a = [106 138 142 113 118]
The first entry from the left is 106
Give the entry just left of 113.
142
Give the entry just right of 142.
113

Read these off the grid that follows.
1) Give the fifth entry from the end, reading row by row.
2) Give the entry just left of the largest entry.
3) Give the 2nd entry on the diagonal from the top-right corner.
4) Give the last entry, reading row by row.
5) Give the bottom-left entry.
6) Give the entry just right of the smallest entry.
7) Give the smallest entry in the first row.
8) Give the entry just right of 146.
135  127  120  118  118  117  119  123  125  129  135  139  146  157
116  118  121  126  130  131  135  134  136  139  139  139  135  135
1) 139
2) 146
3) 135
4) 135
5) 116
6) 118
7) 117
8) 157

[[122, 132, 123, 128, 131, 124, 137, 140, 136, 108, 130, 128], [115, 150, 113, 116, 133, 129, 108, 125, 114, 140, 131, 140], [129, 126, 130, 116, 110, 139, 143, 116, 120, 139, 150, 145], [110, 114, 127, 116, 134, 146, 116, 127, 126, 115, 123, 127], [120, 144, 124, 108, 121, 135, 136, 127, 144, 111, 123, 117], [152, 131, 131, 140, 127, 117, 131, 128, 122, 127, 123, 136], [125, 127, 134, 131, 129, 122, 121, 137, 119, 115, 150, 124], [121, 150, 128, 128, 123, 128, 145, 135, 116, 120, 125, 128], [145, 135, 122, 116, 119, 126, 129, 124, 150, 132, 145, 119], [116, 119, 147, 127, 139, 123, 132, 114, 152, 122, 126, 141]]
The first entry in reading order: 122
What is the third entry in reading order?
Answer: 123
What is the 4th entry in reading order?
Answer: 128

array([[117, 137, 101, 137, 147, 130, 126, 129, 124],
       [130, 127, 129, 127, 128, 128, 128, 128, 128],
       [131, 126, 129, 126, 128, 129, 128, 127, 128],
       [117, 136, 105, 137, 143, 129, 126, 128, 124],
       [121, 133, 124, 133, 128, 126, 128, 128, 127],
       [119, 134, 119, 135, 132, 126, 127, 128, 126],
       [122, 131, 125, 132, 128, 126, 128, 128, 127],
       [121, 133, 123, 133, 129, 126, 128, 128, 127],
       [123, 131, 126, 131, 128, 127, 128, 128, 127],
       [121, 132, 124, 133, 128, 126, 128, 128, 127]])
Indices start at 1.
The entry directly below the smallest entry: 129
The entry in the bottom-right corner: 127
The entry at row 1, column 2 -> 137
The entry directly below the largest entry is 128
The entry in row 3 and column 3 is 129
The entry at row 2, column 1: 130
Which number is the entry in row 3 and column 1?
Answer: 131
The bottom entry of the column that holds the smallest entry: 124
The entry in the bottom-left corner: 121
Which number is the entry just left of 147?
Answer: 137
Which number is the entry in the top-right corner?
Answer: 124
Which number is the entry in row 1 and column 3?
Answer: 101
The maximum is 147
Which number is the entry in row 1 and column 1?
Answer: 117
The bottom entry of the column that holds the largest entry: 128
Which number is the entry at row 3, column 2?
Answer: 126

arr =
[[108 120 150 131 148 125 107 147 120 128 117]
 [127 153 106 120 153 109 134 121 127 134 118]
 [109 130 117 106 136 117 112 147 148 146 155]
 [147 110 132 104 144 114 145 129 141 134 137]
 [121 133 114 113 143 153 134 137 121 110 116]
 [108 137 115 144 111 121 144 139 157 103 140]
 [148 118 114 141 141 118 103 141 154 141 112]
 [114 111 120 145 122 111 151 112 137 151 127]
 [141 105 120 137 135 130 128 146 107 118 145]
 [113 111 119 125 144 147 129 105 131 142 152]]
Indices start at 1.
The bottom entry of the column that holds the largest entry -> 131
The entry in row 1 and column 1 -> 108
The entry in the bottom-right corner: 152
The entry at row 1, column 3 is 150
The entry just right of 132? 104
The bottom-left entry? 113
The entry in row 1 and column 2: 120
The top-right entry? 117
The entry in row 2 and column 1: 127
The top entry of the column that holds the largest entry -> 120
The entry just left of 155? 146
The maximum? 157
The entry just left of the largest entry -> 139
The entry directly below 139 is 141
The entry in row 3 and column 1? 109
The entry directly above the largest entry is 121

X = [[126, 144, 117, 99, 119, 112, 108, 127], [124, 128, 151, 135, 143, 129, 119, 121], [138, 118, 140, 108, 122, 149, 121, 122], [120, 128, 116, 128, 127, 119, 129, 115], [123, 148, 123, 122, 101, 115, 131, 151], [143, 123, 111, 136, 127, 120, 133, 117], [137, 121, 127, 134, 122, 149, 108, 138], [124, 99, 105, 110, 133, 101, 150, 128], [125, 108, 113, 140, 113, 132, 136, 127], [124, 150, 99, 123, 121, 116, 116, 122], [126, 124, 119, 106, 114, 137, 133, 128]]
Which number is the entry just right of 135?
Answer: 143
Which number is the entry just right of 105?
Answer: 110

Questions about the table below.
1) Find the entry directly above 140.
2) Find the bottom entry of the column that holds the smallest entry.
3) Find the 1st entry, reading row by row.
4) Find the entry in the bottom-right corner.
5) Find the first entry in the row that holds the largest entry.
6) Find the first entry of the smallest entry's row.
7) Find the top entry of the column that holds the largest entry.
8) Find the second entry on the main diagonal.
[[112 127 132 134 119 124 117]
 [126 129 129 138 122 120 117]
 [131 129 118 125 133 129 143]
 [135 144 131 135 130 128 123]
 [125 123 136 138 132 137 130]
 [116 123 134 127 137 124 125]
 [119 132 109 126 121 120 124]
 [121 116 129 117 142 130 119]
 [142 129 125 131 128 115 138]
 [120 135 145 118 129 152 118]
 [133 123 146 118 129 118 134]
 [117 120 140 136 130 120 122]]
1) 146
2) 140
3) 112
4) 122
5) 120
6) 119
7) 124
8) 129

Read these off the row that follows.
1) Give the entry just right of the smallest entry.
2) Give the entry just left of 137.
array([129, 128, 127, 128,  98, 137, 111, 138, 144, 134, 130, 127, 128,
       128, 112, 129])
1) 137
2) 98
